Here is a tiny trained network, its code and every weight. The questions are about switching its units off for an input and a target symbol, where a switched-off unit gives its printed mean instead of its output.

import numpy as np


def w(rows, s, z=0):
    codes = np.array(rows[::2]) - 128.0
    scale = np.full(codes.shape[1], s)
    scale[-1] = z or s
    return codes * scale


def norm(h):
    return h / np.sqrt((h * h).mean(-1, keepdims=True) + 1e-5)


def f(y):
    return np.maximum(y, 0)


def softmax(a):
    e = np.exp(a - a.max(-1, keepdims=True))
    return e / e.sum(-1, keepdims=True)


def log_softmax(a):
    a = a - a.max(-1, keepdims=True)
    return a - np.log(np.exp(a).sum(-1, keepdims=True))


def net(x, mask):
    ids = ['αβγεηθλμξπσφψω'.index(c) for c in x.split()]
    T = len(ids)
    res = E[ids] + P[:T]
    q, k, v = (norm(res) @ M[0].T for M in (Q, K, V))
    z = softmax(np.where(np.tri(T) > 0, q @ k.T / 2**0.5, -1e9)) @ v
    res = res + np.where(mask[0], z, O[0][:, -1]) @ O[0][:, :-1]
    y = f(norm(res) @ A[0][:, :-1].T + A[0][:, -1])
    res = res + np.where(mask[1:13], y, B[0][:, -1]) @ B[0][:, :-1]
    return log_softmax(norm(res)[-1] @ U[:, :-1].T + U[:, -1])


Q, K, V, O, A, B = {}, {}, {}, {}, {}, {}
E = w([
[55,129,159,152],'α',
[101,141,126,127],'β',
[132,158,109,144],'γ',
[147,165,161,134],'ε',
[130,17,123,87],'η',
[169,117,163,89],'θ',
[121,90,155,172],'λ',
[128,161,107,142],'μ',
[128,159,100,140],'ξ',
[126,155,91,138],'π',
[145,136,81,128],'σ',
[102,74,207,4],'φ',
[84,85,66,84],'ψ',
[132,102,123,104],'ω',
],0.011)
P = w([
[198,180,208,75],'0',
[224,10,133,174],'1',
[213,12,131,182],'2',
[210,9,133,177],'3',
[213,9,133,174],'4',
[210,6,131,180],'5',
[209,3,133,171],'6',
],0.0016)
Q[0] = w([
[161,33,208,69],'H1',
[9,35,223,125],'H1',
],0.011)
K[0] = w([
[181,10,126,169],'H1',
[101,75,167,227],'H1',
],0.011)
V[0] = w([
[2,197,168,159],'H1',
[174,87,173,225],'H1',
],0.0057)
O[0] = w([
[253,84,61,3,2],'H1',
[216,80,110,231,196],'H1',
],0.0061,0.0014)
A[0] = w([
[189,44,187,164,4],'N1',
[108,140,77,2,71],'N2',
[117,76,174,206,74],'N3',
[24,142,124,118,95],'N4',
[100,49,179,55,33],'N5',
[110,150,232,80,182],'N6',
[94,81,44,136,136],'N7',
[161,32,128,120,135],'N8',
[151,128,227,128,17],'N9',
[65,58,161,75,33],'N10',
[128,42,213,79,59],'N11',
[78,82,205,72,31],'N12',
],0.007,0.0034)
B[0] = w([
[56,80,15,76,201],'N1',
[97,76,145,154,235],'N2',
[106,168,74,60,254],'N3',
[189,86,179,77,207],'N4',
[210,192,177,76,175],'N5',
[192,40,153,239,205],'N6',
[163,161,178,127,212],'N7',
[60,120,148,156,233],'N8',
[212,77,78,146,153],'N9',
[92,212,37,32,174],'N10',
[141,214,232,212,183],'N11',
[86,254,23,115,166],'N12',
],0.007,0.0032)
U = w([
[154,133,120,191,93],'α',
[109,144,61,8,139],'β',
[206,192,80,109,80],'γ',
[198,142,107,142,81],'ε',
[125,186,97,163,105],'η',
[36,197,104,120,136],'θ',
[130,198,87,176,126],'λ',
[214,63,84,76,124],'μ',
[69,38,44,156,128],'ξ',
[68,75,152,104,254],'π',
[50,117,215,189,54],'σ',
[166,197,188,89,171],'φ',
[162,93,229,109,139],'ψ',
[95,186,167,162,151],'ω',
],0.017,0.0059)

Each question gives the input, a string of symbols that net reads in full, and the target symbol t.
The units are the heads (2 rows each of Q, K, V and O) and the neurons (one row each of A and B). Each row of codes is followed by its name. A weight is (code - 128) times the scale printed after its matrix; where a second scale follows, it is the last column's (O, A, B and U).
mask holds one flag per unit, heads first, then neurons. A switched-off unit (its flag False) gives its mean, the last column of its rows in O or B, instead of its output. The means were averaged over made-up inputs and are rounded, as every weight is.
A unit's drop is (log p(t) with every unit on - log p(t) with that unit switched off) / (log p(t) with every unit on - log p(t) with every unit switched off).
The circuit of an input: a set's keep is (log p(t) with only the set's units on - log p(t) with every unit switched off) / (log p(t) with every unit on - log p(t) with every unit switched off). Starting from the 12 units with the biggest drops (on a tie, the unit counted first), units are removed one at a time, each time the one whose removal leaves the highest keep (on an exact tie, the one counted first), for as long as the keep stays at least 0.8.
units of the circuit, in order: the units of the circuit, biggest drop first
unit that matters most: the unit with the biggest drop
top k neurons: the k neurons with the biggest drops, biggest first
input π α ω μ, target π: unit that matters most => H1
input ξ ε ξ, target ξ: units of the circuit, in order => N2, H1, N3
input φ λ ξ μ σ λ β, target ξ: units of the circuit, in order => H1, N1
input ξ η γ, target ξ: top 2 neurons => N2, N5
input ψ σ ω φ σ σ, target ψ: units of the circuit, in order => N4, H1, N3
input ξ η ψ λ γ μ, target ξ: units of the circuit, in order => N2, H1, N3
input λ ε γ γ σ, target λ: units of the circuit, in order => H1, N2
input ω ψ ω φ α ψ, target β: top 2 neurons => N10, N6
input μ ω ξ α, target ψ: units of the circuit, in order => H1, N11, N8
input λ β λ λ ψ β θ, target ξ: top 2 neurons => N1, N8
input μ π ω μ μ γ, target μ: units of the circuit, in order => H1, N3
input σ ξ γ, target σ: units of the circuit, in order => H1, N4
input σ η μ γ ω β π, target σ: units of the circuit, in order => H1, N4
input φ μ λ η λ μ, target φ: units of the circuit, in order => H1, N1, N4
input σ ω σ η μ σ, target σ: top neuron => N10
input λ λ λ ω, target ξ: units of the circuit, in order => H1, N1
input η ω ε γ γ γ ψ, target π: units of the circuit, in order => N4, N7, H1
input ψ μ λ ε μ μ γ, target ψ: top 2 neurons => N4, N3
input ξ φ π, target ξ: top 3 neurons => N2, N5, N11
input γ μ γ σ φ π, target γ: top 2 neurons => N6, N7
input γ η λ φ ω α μ, target γ: top 2 neurons => N6, N8
input λ γ μ μ μ μ σ, target λ: top 2 neurons => N6, N4
input μ λ λ ξ, target μ: top 2 neurons => N8, N3
